[23] [-19  12 -49 -25  -6  59  43  -9  31  22  -7 -22 -37 -11 -21 -18  66   8
  19  40  25  32  21 -13 -26 -13  18   3 -14  19 -11 -12  -8]
[18] [ -7  22 -13   3  28  10  28  -3 -20  98   8  15 -38  44   2 -26  35  18
   6  36 -28   4 -15 -20  27  26   6  21  34  23 -11 -66  19]
[13] [-26  -5 -30  -1 -19  44  32   1  37  -9 -33 -31  -6 -20 -13 -22  39 -12
   4  22   7  72  21   8 -35 -23   9  15  22  -5  13  24  -4]
[23] [ 20 -25  26  42   7 -14   2  -2 -24  19 -25 -14  13  14  31   1  -9  11
   3   8   4  49 -31  12 -26 -29  28  -5  17 -50   5  41  36]
[25] [ 91  45  21  41  47  54  -7  -6  20  79 -22  -8  43  32  29 -70  17  57
  43  12 -17 -22 -48  -3  -8 -58  -3 -13 -17  30 -27 -53  12]
[23] [-34   4   8  -8 -31 -17 -20 -26  23  -8  -3  12 -12  25 -13  10  -2  -8
 -12 -10   8 -18  -7  27   8  28  40  -9 -32  18 -13  20  -3]
[18] [ 35  -1   4  68  31 -25  13  70  -4  30 -24 -12  54   7  41 -30  -4   8
   5  -5 -33  23 -22   3   3 -31  -4  -3  48   2   0 -17  16]
[25] [-13  -9   4  -1  -6  21  13 -24  -3  11 -20 -11 -11   2  -3  -8   6  -5
  -3  15  -4  50   2   6 -18  -7   1  22  28 -27  19  17  13]
[18] [ 23   2  11 -19  29  -2  16  -7 -39 -34  16  -8  30 -35  12  32 -39   5
   3 -18  11 -45  30  -8   0 -14 -37  11 -18 -27  24 -10  -9]
[12] [-19   4 -23  16 -14  -5   4  19  28  35  -5   3 -24  27  -4 -17  43   4
   4  18   3  13 -18   3   2  12  45 -19  -7  33 -31  -5   5]
[25] [-22 -11   3   8   1  20  35 -20  -9  10 -34 -24   5  -4   6  -5   1 -10
  -6  15  -8  66  13  16 -25 -15   3  36  42 -41  34  22  18]
[25] [-13   3 -10  11 -27 -15 -31  35  45 -20  -2  12   5   5 -14 -20   8 -18
  -9 -16 -16   0  -8   7  15  15   1 -16   8  43 -16   2 -18]
[23] [-27  21  34  10   4 -39  19 -30  -4 -28 -24 -13  68  12  23  35 -54  -1
 -14 -43   8 -67  21  65   6   6  43  12 -54  -5  19  15  -1]
[12] [ 20  -3 -11  37  22  15  28  30  -3  44 -22 -18   9   5  21 -30  26  12
  13  24 -13  52 -14  -8 -16 -30   4   6  40 -10   1 -10  19]
[13] [-14  22   5  -2 -18 -15 -30 -11  32  18   7  24  -9  38 -12 -11   7   4
  -3 -10  -5 -46 -20  16  26  31  32 -19 -35  51 -31 -16  -8]
[23] [ 19   5  -1 -31  11  30  -8 -42 -25  52  30  19 -62  21 -14  -2  26  25
  16  34  13 -10 -19 -35   5  12  -3  -5 -15  -2 -20 -27  12]
[25] [-11   6 -19   9 -17   4  -6  30  41 -14  -9  -2   8  -6 -10 -22  17 -12
  -2  -5  -9  11   3   5   2   0   0  -7   8  33  -9  -1 -16]
[25] [  7 -14  23 -22  -2 -45 -42 -26 -46   9  49  40 -47  26  -4  42 -20  10
  -6  -4  17 -56 -27 -20  28  42  12 -27 -37  -8 -25   0  12]
[13] [-22   6 -20 -43 -10  36   5 -42   1  36  19  13 -69  14 -31  -4  39   5
   5  34  10   9   2 -22   3  26   4   8  -5  11 -11 -19   1]
[12] [ 78 -24  33  14   6  10 -42 -24 -19 -15   7  -4   1  -6  21  12 -10  36
  28   1  47  -4 -45 -14 -39 -52  14 -50 -56 -45 -26  51  19]
[18] [ 16   7  15   9   6  29  -5 -39  -2  65 -13   4 -26  39   3 -29  22  22
  13  28  -6  30 -35  -1  -8  -7  20   4   9  -7 -11  -7  26]
[13] [-39  38  24   1  29 -27  36 -25 -26  46 -10   9  34  37  13   4 -38  -4
 -20 -17 -45 -52  20  35  45  40   1  53  20  16  31 -58   6]
[25] [-44  -8 -37   6 -11  -8  40  37  17 -16 -14 -20   2 -18  -3   6  24 -21
  -9   7   3  33  29   8  -9   4  17   9  19   6   9   9  -7]
[18] [  9  -8 -14   0  11 -26   5  32 -19  -8  26   5  -5 -11   8  24   2   5
   4  -2  16 -30   3 -19   8   5   2 -21 -19   4 -15  -9  -3]
[18] [  1  20   9  -5  -8  52  -5 -59  25  64 -21   2 -32  42 -13 -41  35  20
  13  31  -4  30 -28   9 -12  -3  26  10  -3  10 -12  -9  16]
[18] [ 14  -4   7  21   7  -3  -3   7  -5  25  -7   0   1  14  11 -12   5   8
   4   8  -8  18 -20  -1  -3  -8   8  -3  15  -6  -5   0  14]
[12] [  1  -3  -9 -41 -23   5 -36  -8  15 -51  32  17 -24 -24 -29  17  -3  -9
  -1 -13  21 -37  11 -18   6  15 -22 -22 -37  19 -14   8 -28]
[13] [ 17   6  16 -18  16  10  -9 -35 -32  37  20  18 -28  18  -3   2  -5  15
   5  13  -4 -17 -13 -19  13  12 -15   8   1 -10  -2 -25  11]
[13] [  8   8  36  25   2 -68 -45  16 -10   2  16  33  28  36  16  12 -45   1
 -14 -39 -21 -71 -30  18  43  32  13 -20 -19  25 -18 -12   2]
[12] [ 10   1  14   0  15  29  21 -36 -17  21 -19 -16   5   2   9  -6  -3  11
   7  14   1  27   1   6 -20 -22  -2  22  10 -34  20   5  16]
[13] [  9  -6  -4  -4  18 -18  15  22 -26 -27  15  -6  18 -27  11  27 -19  -1
   0 -12   9 -26  20 -10   2  -6 -18  -1  -8 -13  10  -4  -6]
[18] [ 22  16  -4  33  31  -7  26  53   5  -9 -17 -19  68 -20  26 -16 -17   1
   4 -20 -23 -15  16   8   4 -29 -24  10  20  13  15 -27 -10]
[12] [ -1  -7   2  13   0 -21   3  12  -4 -11  -3  -5  13  -1  12  14  -7   1
  -1  -8  10  -7  -2   9  -4  -5  19 -11 -14  -6  -4  15   4]
[25] [-53 -27  -2  17 -31 -11   7 -12   2  35 -27   0 -43  33  -6  -9  25 -21
 -19  27 -15  92 -18  15  -9  24  39  19  57 -25   9  36  30]
[12] [-15   5  -6  25 -15 -36 -20  27  22  33   4  20 -15  42   2 -11  22   3
  -4   1  -7 -14 -33   8  22  27  46 -28 -11  42 -38  -8   6]
[25] [-16  -7  -3  10  -2 -20   7   9  -8  12  -1   2  -8  11   5   7   4  -4
  -6   4  -2   9  -5   4   4  12  19   0   8  -3  -2   4   9]
[12] [-18   3 -13 -13   3  16  27  -4   0  -8  -7 -13   3 -17  -6   2   3  -9
  -3   5  -2  14  27   2  -6  -2 -12  22  14  -6  20  -5  -6]
[12] [-29  11  -3   5 -15   3   8 -28  18  47 -14   3 -26  43  -4  -9  30   9
   1  19   7   8 -19  21  -1  17  59  -3 -19  17 -20   2  15]
[23] [ 30  17  -4 -29  26  55  10 -36 -18  49  15   5 -34   3 -11 -22  21  24
  20  31  -4   1  -2 -35   0  -8 -34  17   9  -2   1 -45   4]
[23] [  7 -15  -1  12  -3  13   4 -10  -4  27 -11  -7 -24  12   5  -7  24  10
   9  25  12  45 -21  -5 -22 -14  24  -8   7 -22  -9  21  21]
[13] [ 21 -37  -2  -6  11 -24  -4  27 -49 -34  29   2 -14 -35   9  37 -17  -6
  -2   0  16  11   6 -36  -6  -7 -32 -11  15 -46   9  20   5]
[13] [-30  11   4   3  19 -26  36   7 -22   2  -6  -5  31   0  12  16 -27 -12
 -16 -14 -21 -22  29  19  20  18  -6  33  20  -3  29 -24  -1]
[23] [  3  -9   8   2 -12 -12 -31   7   3  -4   8  17 -13   7  -8  -7  -5  -8
  -7  -5 -13   8 -16  -8  11  13 -13  -6  18   5  -5   5   0]
[23] [ 12   2  38  -8 -22   2 -79 -26  13   8   9  43 -19  28 -25 -36 -27 -15
 -16 -15 -49   7 -35  -7  33  31 -49  10  46  17   2 -10  -4]
[18] [-29  -4  10  -5 -22   6 -10 -24  12   0 -16   4 -11  11 -14 -11  -5 -19
 -15   0 -19  37   0  15   1  16  -3  22  32  -6  17  15   3]
[ 43  26  13  37   1  14 -42  19  48  36 -15  12  24  33   5 -61  13  19
  14  -6 -29  -9 -45   6  11 -16   2 -22   2  51 -31 -25  -3] : [25]
[ 29 -19  12   2  14 -10   3  12 -28 -58   3 -17  38 -44  18  31 -37  -1
   2 -21  19  -9  18  -4 -20 -33 -27  -5 -11 -43  21  29  -5] : [12]
[ -2  10  12  -3   0  -5 -17 -10  -1  19   6  18  -6  19  -6 -11  -9  -2
  -7  -4 -22 -12 -10   0  22  20 -12   9  15  14   1 -20   0] : [12]
[ 49   5  27   5  20  16 -35  -6 -18  28  10  20  -1   9   2 -31 -17  11
   6   1 -34   4 -27 -26  15  -7 -54   9  40  -4   5 -29   6] : [12]
[  7  11   7  -6  -7  13 -21 -23  13  24   3  13 -18  23  -9 -15  11  11
   6   7  -1 -10 -20  -1   6   8  11  -8 -15  18 -17  -9   2] : [13]
[-25  -6 -12  21   9 -37  32  33 -15   8  -5  -8  13   4  18  18   1  -6
  -8  -1  -1   0   9  10   6   9  27   3   8  -3   3  -2   9] : [25]
[ 16  -9   6   5   8   3  -1  -9 -19  22   3   1 -16   9   7   1   6  12
   7  14   6  14 -17 -11  -7  -7   6  -5   3 -19  -5   4  16] : [23]
[ 59  -3  55   6   7  -5 -65 -42 -24  16  15  28  -4  29   9  -4 -34  25
   9 -11  -1 -30 -53  -7   7  -7 -10 -22 -23 -18 -16   9  17] : [12]
[ 34 -17 -23  13  24  26  34  44 -12 -27  -9 -34  26 -54  16  -4   8   1
  15  10   8  45  22 -25 -33 -53 -39   4  30 -33  20   8  -3] : [12]
[ -1 -25 -24 -22 -32  15 -29  -1  14 -10  22  12 -66  -6 -27   2  41  -3
   6  25  28  34 -16 -32 -15   7   8 -32 -11   1 -29  28  -2] : [13]
[ 27   2   8  -2  25  16  14  -8 -24   4   1 -10  14 -14  11   2 -11  12
   9   3   2  -3   7 -10  -9 -22 -23  10   3 -23  14 -10   5] : [13]
[ 38  13  20 -31 -15  40 -58 -31  30 -42  11  15   6 -19 -27 -22 -20   0
   7 -20  -3 -27  -3 -10   1 -11 -54  -8 -19  18  -1   0 -29] : [25]
[ 13   1   0  23  28   2  43  18 -15  -8 -22 -32  49 -22  29   6 -13   7
   7  -5   4   7  20  13 -20 -36   0  13   4 -26  22   3   6] : [23]
[ -6 -20 -40  15 -12  13  20  49  23 -11 -11 -20 -12 -25  -3 -13  42 -10
   6  20  10  62   7 -16 -25 -21   5 -12  26   0  -6  19  -3] : [23]
[ 26  38 -33  12  20  27  27  37  44   7  -6 -20  39 -11   9 -25  32  25
  27  -1  14 -49  12   2  -5 -32  14 -23 -50  57 -28 -40 -24] : [18]
[ 33 -16  -9  -2  -6 -12 -32  38   5 -48  26   7   1 -31  -3  11  -4   0
   7 -14  19 -21  -5 -26  -3 -13 -22 -38 -22   7 -20  14 -17] : [12]
[-42  -7  12  -1  -4 -27   5 -14 -26  31  -1  17 -23  28  -3   6 -12 -19
 -24   5 -32  23  -2   8  24  42   1  33  51 -13  20  -9  17] : [13]
[ 10  10 -19   2  -5  14  -2   6  27  18   4  -1 -16  11  -4 -12  37  19
  18  14  22 -14 -15  -5  -7  -8  33 -30 -40  31 -36  -6  -3] : [18]
[-15  23  49 -11  -5 -17 -39 -64 -11  44   5  38 -13  60  -9  -7 -34   2
 -17 -13 -34 -41 -27  23  41  49   5  21   2  15   2 -25  12] : [12]
[  1   6 -18  11  21 -18  32  31 -13  12   7  -8  13  -3  17  14   9  11
   7   2  11 -27   9  -3   4  -4  18  -9 -18   9 -10 -20   1] : [25]
[ 41 -12  11  15  22  -5  -8  -7 -38  55  17  10 -33  27  19   4  16  34
  19  27  17   2 -43 -26  -6 -11  23 -26 -14 -23 -28  -3  32] : [18]
[ -7   7  27  16  24 -57  27   0 -35 -30  -5 -13  67  -3  37  54 -57   5
  -9 -40  17 -76  21  41   7  -2  33   0 -52 -20  15  10   4] : [23]

<29> [-21  -4  31  23  27  25  22  32  34  14 -40 -38 -14  22 -35 -33  14 -46
   9 -27  24  -5  25  20  22  -8  -5   2 -35 -10  21 -28  18]
<34> [ 16   8   2  17  30  36  -4  24   3 -23 -12 -17  24   3  -4   3  42  -8
  45  -7  56 -42  15   2  23  -7   1  17   2  23  -4  22  17]
<25> [-16   7   5  13  -6 -12   9 -21 -22   4  12  10  32  -5   7  15 -21  16
  10  17  -9  32 -29   1  27 -20  -7 -29  15   8  -3 -12   7]
<19> [ -1  -7  -6   1 -20 -12 -10 -14 -27 -19 -14 -12 -12 -14 -10 -12  -5  19
   8  -5 -11 -18 -16   7 -15  18  10   6 -20  -7  -3  -5 -21]
<19> [-14  -8  12   8  -3 -10  15  -4  19   2  -2   4  20   0 -13   0 -12  -9
   0   3  -2  25 -14   5  22   6 -18   7   1  -9  10  -2  28]
<26> [ -9 -23  -7 -17   3  -1   7  23  47  39   9   9 -15  -4   7  26  -3 -40
 -11 -14 -15  37  17   1  22 -18 -19  -4  37   3   8 -18  25]
<26> [-38 -19  24   3   7   8 -17  -4 -10  44 -15 -21 -15   7 -22 -12 -15   8
   3 -16  -7  22  18   3  -5   1  -5 -38 -10  -2  25 -39   5]
<26> [ 13  11  -7  15  15 -24  13 -15 -16 -80  21  33  37 -23  35  13  16  57
  -2  20  31 -34 -47   6 -17  11  22  12  27 -24 -23  69  -2]
<25> [ 13  56  14  37  -2  12  49  -3  -8 -10   0  -2  59  31  -6 -10 -10 -35
  19  36  15  19 -22   1  67 -45 -13  -1 -27  22 -18 -10   8]
<29> [  3   8  -2   9   4   7  14   3   6 -15 -34 -36 -38   6 -23 -35  11 -37
   2 -23 -21 -24   0  13   0   4  13  16 -49  -6  15 -32 -22]
<25> [ -7 -22  17 -17 -17   8 -11  41  20  50 -11  -3 -35  14 -12 -10  -8 -11
 -26 -12  18   6  55   7 -29   0  -2  -4  -4 -17 -14  -5  -9]
<34> [ 40   0 -59 -18 -48  15 -17  19 -26  24   0 -15 -10 -25  17  48   9 -50
  61  -2 -21   1   6   0  61 -55  -8   2  32  72 -40 -43 -30]
<25> [ 15  21 -20  16  24  11   1 -32 -15 -48  -2 -16  25 -10  -1   2  25  -6
  42  -1 -11 -26 -38 -10  30   8   1  19 -11  30  23  -1  12]
<25> [-19   9  32  17 -14   3 -21 -24 -58  18  10  10  60  10 -11   0 -26  65
  21  34  36  17  -5 -10   1   3 -10 -35  -3  10 -12  14  11]
<27> [ 10 -19 -20  -8 -17   1 -27 -16 -10 -15 -10 -14   8 -22 -17   8  10   2
  39 -10 -10 -16 -14  -6  12  32 -14  33  -4  22  14  -1  16]
<19> [ 20  17   0 -11   7  16   8  36  17  26  19  19  -7  21  25  12   7 -16
 -24  12  26   1  40  -5  -8 -35   6 -11  21   4 -30  17 -14]
<27> [ 12 -21 -17  -1 -38 -10  -6   6  -6 -19 -21 -14   2 -25 -18   4   3  -9
  34  -9   1 -16 -15  14  20  14  -9  36  -6   7 -15  -2   0]
<25> [  7  24   5   6  -8  -4  24  11  -6  -7 -17 -12 -40  18  -2 -35  -6 -17
 -33  -1 -14 -16   9  13 -24 -14  26  -5 -42 -23 -16 -16 -50]
<29> [-42 -33   9   1  -8 -60  18 -29  13 -20  21  39  14 -33  17  20 -36  43
 -34   5 -30  48 -58  15  -8  16  -5 -18  42 -49   9  14  23]
<27> [-12 -25   1  18   2 -10   3   1   1 -40 -23 -14  11 -27 -13  -1  14  11
  32 -17  18 -22 -29  21  15  18   0  18   2 -12   5   9  17]
<26> [-10 -33  19  21 -21  -5   5  63 -16 -25 -45 -19 -25 -22  -7 -15  17  25
  17 -23  74 -53  18  53 -19 -15  31  -5  -1 -40 -57  20 -38]
<26> [  3  -6 -13  -5   8  -3 -13 -29   7 -12  18  11  34 -13   1  22   4   6
  21   5 -13  12 -25 -19  21  23 -22  19  20  21  25  12  41]
<27> [ -7  -2   2  16  -1  -4  15   1  -1 -21 -25 -22 -10  -7 -15 -16   4 -15
  14 -14  -5 -13 -17  18  14  -1   6   6 -22  -8   4 -19  -8]
<25> [ -5  25  22  18  11  -4  45   4  32  -1   7  13  32  25  -3  -9 -13 -28
 -22  19   5  31 -11   2  31 -17 -15   4  -9 -14   2   4  25]
<26> [-24 -27  -2   0  33 -24  27  12  54 -19   9  17 -16 -22  23  20   8 -12
 -25 -22 -11  17 -22  17   4  -6   3  -5  45 -34  17   7  24]
<19> [  7   0 -15  -4  16  17 -19 -21   0  -6  -8 -23  -4  -3 -15  -4  18 -15
  27 -15 -21 -15  -4 -15   9  24  -7  19 -16  27  36 -16  15]
<27> [-27 -47   5  13  33  18  -6  44  26   2 -26 -24 -11 -28  -3  22  35 -13
  46 -44  44 -16  13  29  30 -19   0 -15  43   3   7 -10  27]
<27> [ 20  16 -21 -14  -3 -26  37  -4  47 -14  37  42  13   0  31  25 -10 -32
 -40  21 -32  34 -25 -10  17 -12 -13  25  31  -9  -7  21  17]
<34> [ -7 -19   6   0 -17 -11 -28 -55  -9 -29 -22 -20  22 -10 -55 -32  -7  23
  23  -6 -26 -11 -34 -15 -10  92 -26  58 -54  -4  54   5  42]
<34> [ 32  35   4  13 -20   3  33  43  -8 -10  18  32  37  16  32  14   0   2
  -8  40  61  -8  13  11  16 -55   9  -4  21  -2 -75  44 -24]
<25> [ 33  50 -25  26   5   2  32 -26 -24 -60   6  -2  42  -2  15   5  13 -18
  34  25  -9 -18 -52  -3  51 -27   6  17 -12  31 -13   4 -10]
<34> [ 20  -8 -27 -28 -22  -4  -2  20  24  25  13  12 -28  -5  17  22  -3 -33
 -16  -3 -23  14  19  -4   2 -15  -6  11  25  10 -16  -8 -11]
<34> [ 19  -7  -9 -26 -13  12 -12  39  19  46  25  25  -2   7  23  33   1 -12
 -12  10  24  15  46 -10  -1 -27 -10  -5  45  16 -32  17   2]
<29> [ 11  15 -17   7   6  -9  29  11   1 -42 -32 -30 -74  -4   4 -37  16 -33
 -24 -28 -34 -45 -10  27 -26 -12  45   6 -44 -28  -6 -28 -67]
<25> [ 21  19   6  -1  -5  -3   0   2 -14 -31   1  10  -5  12   4 -25   6  29
 -27  14  21 -38   8  -2 -48  22  21  20 -28 -24 -20  41 -27]
<19> [ 33  21 -39  -1  24  22   9  -7  21 -24   6 -12   8  -5  10  20  33 -57
  36  -7 -22 -13 -15 -15  50 -15  -9  31   8  47  18 -12  16]
<34> [ 18  -4 -15 -14   5   6  -8  -6  29 -10   3   0   2  -1  -9   2  15 -22
   4  -6 -12  -8   1 -16   2  31 -16  44  -5  10  22  12  27]
<25> [-14 -10 -15  -6   0 -14  11  -1   6   9 -11 -15 -53 -12   7  -2  -7 -27
 -15 -24 -49  11  -9  15  -1 -20  16 -22   0  -9   9 -48 -31]
<34> [ 35  26 -35   0 -69 -31  24 -19 -31 -25   4   9  15 -13   6   8 -28 -20
   9  31 -41  11 -45   5  35 -20  -4  26 -15  15 -44 -13 -36]
<27> [-16  -4  17  15  18  -6 -10 -27 -20 -35  -3   1  24  -8  -9 -13   4  49
   8   2  17 -18 -25  -1 -19  35   6   1 -10 -17  18  26  15]
<29> [ 21  11 -26 -39   0  20 -45 -25 -12  55  44  19   3  12  19  32  -6   3
  -4  17 -33  27  29 -48 -10   2 -17 -13  27  51  16  -7   7]
<27> [ -6  37   7  10  19  -2  -5 -54 -46 -16  10  -3   5  15   2 -25 -13  36
 -15  17 -32  -3 -24 -19 -27  13  19 -27 -36   1  24 -10 -23]
<19> [-19 -25  13  -7 -32 -14 -19 -18  -6  23  -8  -2  12  -4 -31  -7 -27  17
   3   2 -12  26  -4  -3  -3  36 -24  10 -14  -7  14  -8  23]
<19> [  2 -30 -13 -46 -36  10 -87 -32 -45  59  13  -2 -16  -6 -17  10 -17  49
  10  -1 -25   5  37 -38 -50  53 -15  -4  -1  33  20  -9  -2]
<26> [ 22  35 -11   5 -18  -4   6 -38 -25 -22   6   0  26  10  -8 -12 -11  -3
   7  25 -27   0 -29 -17  13  11  -6  21 -35  18   3  -2  -7]
<29> [ 13 -10 -31 -23 -28 -15 -21 -33  -7   0  10   3  -7 -18  -3  13 -11  -3
   6   0 -52  11 -21 -17   0  27 -13  24   0  18  16 -13   2]
<34> [ 10   2  -5   9  34  14  17  23  32 -34 -18 -18 -22  -1   1 -12  37 -31
   5 -24  15 -39   4  12   2   0  15  24  -9  -8   9   7   0]
<19> [ 13  11 -11 -10  22  10  -5   4   4  -1  18  11  -9   4  24  12  14   2
 -11   2   2 -10  13 -11 -14 -11  11  -8  18   8  -2  13  -9]
<27> [ -9  -1   2  -2  38  20 -11 -10  15  11   0 -14  -8   8  -6  -3  16 -13
   6 -16 -11   0  10 -13   1  10  -4  -5  -3  14  40 -15  20]
<29> [-17 -35  -6  14 -37 -39 -10 -42 -26 -56 -26 -12  24 -45 -33  -8 -13  36
  39  -8 -19 -10 -68  16  12  57 -12  37 -19 -16  15   4  20]
<26> [ 11  -9 -10   4  -9 -14  36  42  37 -27 -20  -4 -33 -11   7  -5  13 -40
 -14 -18   7 -19  -1  32   6 -19  14  25   2 -28 -28   4 -19]
<26> [ -1   4   0  -8  54  10   0   3  27 -17   8   2 -36   7  19 -10  28   2
 -33 -19  -3 -27  15  -7 -43  12  24  -3   3 -19  26  17  -5]
<26> [-54 -33  23  27  24 -49  30  -6   5 -44  10  32  22 -39  30  22 -13  60
 -16  -4  18  21 -59  36  -2 -11  16 -44  58 -59  -6  28  17]
<29> [  6 -20  -9 -10  -8  14 -23   6   8  17  -7 -11   7  -8 -16  13  10 -13
  32 -11   7  -1  14  -7  18  14 -21  20   8  25  10  -5  25]
<29> [ 21  10 -10  -1  -8  17 -22  -4 -29  -7  -3 -10  10   0  -4  -1  13  12
  28   6  15 -28   8 -10  -2   7   3  11 -12  25  -9   8 -10]
<19> [ 22  19 -19  -7   5   5  15  28   4  10  32  29   6   2  49  39   7 -11
  -9  18  17   9  13  -1  15 -59  10 -24  52  16 -42  15 -19]
<34> [ 43  45 -27  -7 -78 -46  33 -41 -23 -25  34  44  49   3  13   9 -50  -4
 -23  64 -48  39 -56 -15  27  -4 -20  38 -14   6 -44  17 -17]
<27> [ -1   1  -4  -4   6   6 -13  -6 -14  10   8   2   0  -1   8   9   1  11
   5   2  -2   2   5  -8  -4  -6   3 -16  10  12   2  -4  -4]
<19> [ 10   5  -6  -5  12 -26  21 -27  38 -53   7  16  -2  -3  -2 -19   4  -4
 -37   1 -31  -9 -34  -7 -23  51  -1  53 -21 -34  29  32  20]
<29> [ -6 -14  -7  -1  11 -13  18  29  20 -15  -4   5 -40 -15  24   6  11  -6
 -22 -19   3 -13   1  24 -17 -22  25 -13  24 -29 -17   3 -25]
[ -1  23  20  20  -8  -1   5 -22 -29 -15   2   5  47  14 -13 -16 -14  29
   9  28  19   2 -18  -6   7  10  -6   1 -25   0  -5  17   8] : <29>
[  4 -14 -31 -10 -20 -22 -20 -46 -21 -26   8   3  13 -34   0  20  -7  16
  26   0 -45   6 -48 -10  13  28 -11  18  11  18  18  -7  11] : <19>
[ -8  10   1  -2  20  17 -19  -9 -28  25  10  -5  -9   8  13   6   1  16
   3   0  -5   3  15 -11 -11 -20  13 -44   8  19   7 -19 -17] : <27>
[ -3   4 -15   1  18  -7  13  -6   7  -9  16  11   0 -12  26  23   4  -8
   0  -1 -17  13 -20   1  18 -25   5 -18  32   6   3  -7   0] : <27>
[-44 -11  27  34  24  -7  17  -8 -12 -13 -19 -15  14 -10 -10  -8  -5  19
  18 -12  12   9 -29  24  20 -13   7 -38   1 -17  15 -19  11] : <19>
[-40 -23  33  -1  -2  -3 -15  -2  -4  48   1   4   6   7 -15  -2 -27  28
 -11  -1   8  37  17   0 -11   7 -13 -36   7 -14  13 -13  19] : <25>
[ 43  37 -18 -20 -32  12 -13  -6 -25  30  43  34  42  21  23  28 -15   5
  -2  50   6  20  19 -35  10 -22 -17   3  17  43 -37  23  -6] : <26>
[ 25  25 -10  19  -3   5  18  -4  -9 -46  -9  -7  29  -1  -4  -7  16 -12
  28  11  15 -28 -25   4  28  -2   1  31 -19  12 -13  15   0] : <34>
[-36  12  45  41  63  -3  57  15  40 -35 -13  -2   7  17   1 -29  11  -6
 -30 -10  30  -2 -16  27   3 -14  17 -20 -10 -52  19  12  19] : <19>
[ 13   4 -18 -18 -10   9 -11   8  -3  33  14   5 -12   2  15  21  -3 -17
   0   3 -14  14  19 -10   8 -25  -3 -14  20  26 -11 -17 -13] : <27>
[ -7   6 -21   5   0  -2  22   2   2   8 -21 -32 -51  -7   2  -5  -2 -56
   4 -25 -55  10 -12  18  29 -41  15 -22 -13  11   8 -71 -37] : <25>
[-22   2  -1  33   0   5  11   5 -49 -14 -45 -51 -35 -16  -9 -18   4  -8
  40 -27  -8 -24 -19  37  23 -45  34 -47 -26   6 -11 -63 -55] : <27>
[  0   8   0   4  22 -10   2 -16  -7 -31  21  22  18  -7  23   9   6  37
 -10  12   9  -9 -21  -6 -17   7  12  -7  19 -11   0  34   4] : <26>
[ -6 -16  20  29 -21  -6  12  15  -1 -33 -26  -7  49 -12 -29  -7   3  12
  41   4  53 -14 -21  23  33  16 -17  32  -9 -12 -18  27  32] : <29>
[  7  27   1  -1  26  -8  30   8  18 -16  14  16 -32  16  30 -13   4  -8
 -55   4 -12  -7   4   3 -33 -20  30 -14  -3 -30  -8  10 -33] : <26>
[ -1 -10   1 -25   8  10 -37 -15   3  31  17   8  -6   8  -3   4  -2  19
 -13  -1 -10   8  25 -27 -32  33 -11   1   5   9  26   8  17] : <19>
[ 14   7  -7   3  12  15  11  35   6 -12 -18 -18 -40   3   9 -12  25 -24
  -3 -18  16 -38  23  16 -11 -24  27   0 -10  -5 -19  -5 -37] : <29>
[-13 -17  10  -8 -24 -25  -8 -16  -2   3   4  14   4  -6 -10  -6 -24  29
 -21   7 -11  16 -10  -1 -24  32  -9   8  -5 -24   3  12   8] : <19>
[ 47  19 -44  -7 -13  22  -7  -2  -6 -23 -17 -32 -14  -6 -10  -1  29 -53
  43 -10 -23 -39  -3  -9  31   0  -1  48 -28  47   0 -21 -17] : <19>
[-18 -12   1   9  -3 -12   5 -24   4  -8 -11 -12  11 -12 -19  -2  -9  -8
  17  -8 -26  18 -31   4  26  16 -15   8  -8   1  27 -22  24] : <26>
[ 18  15  -9  -5  13  23   5  26  11   9 -13 -21 -41  15   3 -13  21 -40
  -6 -16  -2 -24  32   3  -7 -21  17   1 -18   9  -4 -19 -29] : <29>
[ 14   3 -24  -3  30  -4  12 -25  39 -51  -1  -7  -7 -12  -3  -5  27 -32
   2 -18 -36 -19 -33  -9   8  36  -4  50 -11   0  44   7  27] : <26>
[ 20  36   4   1   1  23  10   3   2  18   0  -8   4  34  -9 -18  -1 -32
  -7  14  -2   2  22 -14   9 -13  -5   7 -33  18  -1 -11  -7] : <29>
[ 12   5   6   0  -2  11  -5  10   3  -1   2   5  18   9  -5  -2   7   5
   5   9  28 -11  14  -6  -2   9  -7  17  -4   4  -8  24  11] : <25>
[ 25   4 -20  -3 -16   7  -5   9 -10 -19 -15 -16 -15  -7  -5  -6  16 -15
  19  -7   1 -33   3   4   1   3   8  26 -17  12 -14  -1 -22] : <29>
[ 36  13 -39  -5 -41 -20   6   3 -35 -40   2   7 -16 -25  28  12   2   5
   7  11 -13 -30 -24  12  -3 -22  25  11   6   5 -51   8 -58] : <19>
